Here is a tiny trained network, its code and every weight. The questions are about switching its units off for an input and a target symbol, where a switched-off unit gives its printed mean instead of its output.

import numpy as np


def w(rows, s, z=0):
    codes = np.array(rows[::2]) - 128.0
    scale = np.full(codes.shape[1], s)
    scale[-1] = z or s
    return codes * scale


def norm(h):
    return h / np.sqrt((h * h).mean(-1, keepdims=True) + 1e-5)


def f(y):
    return np.maximum(y, 0)


def softmax(a):
    e = np.exp(a - a.max(-1, keepdims=True))
    return e / e.sum(-1, keepdims=True)


def log_softmax(a):
    a = a - a.max(-1, keepdims=True)
    return a - np.log(np.exp(a).sum(-1, keepdims=True))


def net(x, mask):
    ids = ['αγδηλξσ'.index(c) for c in x.split()]
    T = len(ids)
    res = E[ids] + P[:T]
    r = norm(res)
    for j in range(2):
        rows = slice(2 * j, 2 * j + 2)
        q, k, v = (r @ M[0][rows].T for M in (Q, K, V))
        z = softmax(np.where(np.tri(T) > 0, q @ k.T / 2**0.5, -1e9)) @ v
        o = O[0][rows]
        res = res + np.where(mask[j], z, o[:, -1]) @ o[:, :-1]
    y = f(norm(res) @ A[0][:, :-1].T + A[0][:, -1])
    res = res + np.where(mask[2:6], y, B[0][:, -1]) @ B[0][:, :-1]
    return log_softmax(norm(res)[-1] @ U[:, :-1].T + U[:, -1])


Q, K, V, O, A, B = {}, {}, {}, {}, {}, {}
E = w([
[123,157,91,195],'α',
[151,147,203,115],'γ',
[103,98,194,129],'δ',
[97,78,85,91],'η',
[80,102,134,132],'λ',
[250,89,59,202],'ξ',
[43,37,166,10],'σ',
],0.011)
P = w([
[150,146,59,2],'0',
[140,118,66,43],'1',
[140,124,76,66],'2',
[133,122,79,91],'3',
[126,115,96,120],'4',
[133,110,119,130],'5',
[130,107,122,147],'6',
[131,104,128,166],'7',
[133,105,151,183],'8',
[136,95,158,189],'9',
[134,87,159,207],'10',
[133,90,144,196],'11',
[126,89,125,213],'12',
],0.0046)
Q[0] = w([
[31,2,138,147],'head 1',
[174,212,143,49],'head 1',
[163,97,21,112],'head 2',
[59,69,102,197],'head 2',
],0.0086)
K[0] = w([
[142,133,134,233],'head 1',
[29,181,114,1],'head 1',
[145,163,36,146],'head 2',
[165,171,140,237],'head 2',
],0.0081)
V[0] = w([
[205,75,68,216],'head 1',
[67,248,89,182],'head 1',
[111,59,146,56],'head 2',
[114,60,254,182],'head 2',
],0.005)
O[0] = w([
[240,82,195,67,254],'head 1',
[3,69,62,155,165],'head 1',
[108,144,12,195,104],'head 2',
[104,183,83,64,40],'head 2',
],0.0062,0.0033)
A[0] = w([
[50,62,115,9,32],'neuron 1',
[198,79,102,154,253],'neuron 2',
[169,210,58,254,46],'neuron 3',
[251,166,80,154,80],'neuron 4',
],0.0067,0.0031)
B[0] = w([
[117,103,207,192,218],'neuron 1',
[126,187,97,83,254],'neuron 2',
[155,135,244,136,170],'neuron 3',
[104,84,127,213,171],'neuron 4',
],0.011,0.0057)
U = w([
[128,133,44,93,255],'α',
[106,215,154,58,115],'γ',
[78,157,115,165,86],'δ',
[167,166,160,159,52],'η',
[217,135,171,38,191],'λ',
[246,109,94,164,97],'ξ',
[120,36,190,145,147],'σ',
],0.011,0.0038)

Each question gives the input, a string of symbols that net reads in full, and the target symbol t.
The units are the heads (2 rows each of Q, K, V and O) and the neurons (one row each of A and B). Each row of codes is followed by its name. A weight is (code - 128) times the scale printed after its matrix; where a second scale follows, it is the last column's (O, A, B and U).
mask holds one flag per unit, heads first, then neurons. A switched-off unit (its flag False) gives its mean, the last column of its rows in O or B, instead of its output. The means were averaged over made-up inputs and are rounded, as every weight is.
A unit's drop is (log p(t) with every unit on - log p(t) with that unit switched off) / (log p(t) with every unit on - log p(t) with every unit switched off).
The circuit of an input: a set's keep is (log p(t) with only the set's units on - log p(t) with every unit switched off) / (log p(t) with every unit on - log p(t) with every unit switched off). Starting from all 6 units, units are removed one at a time, each time the one whose removal leaves the highest keep (on an exact tie, the one counted first), for as long as the keep stays at least 0.8.
circuit, biggest first: the units of the circuit, biggest drop first
most important unit: the unit with the biggest drop
top k neurons: the k neurons with the biggest drops, biggest first
drop of u: that unit's drop, to one decimal
input σ η δ, target γ: circuit, biggest first : (head 1; head 2)
input σ δ λ, target δ: most important unit : neuron 2
input η α η σ α σ ξ δ, target λ: circuit, biggest first : (head 1; neuron 1)
input ξ σ η λ σ η η λ, target λ: circuit, biggest first : (head 1; neuron 1)
input α η η η λ γ ξ η σ δ, target λ: circuit, biggest first : (head 1; neuron 1; head 2)
input δ η η δ η ξ η ξ α ξ η, target λ: top 2 neurons : (neuron 4; neuron 2)
input η α γ, target η: top 2 neurons : (neuron 4; neuron 1)
input η γ γ, target η: top 3 neurons : (neuron 4; neuron 1; neuron 2)
input δ λ η η δ, target γ: drop of head 2 : 0.6
input ξ γ λ λ, target λ: drop of head 1 : 1.2
input γ α γ, target γ: drop of head 2 : 0.2
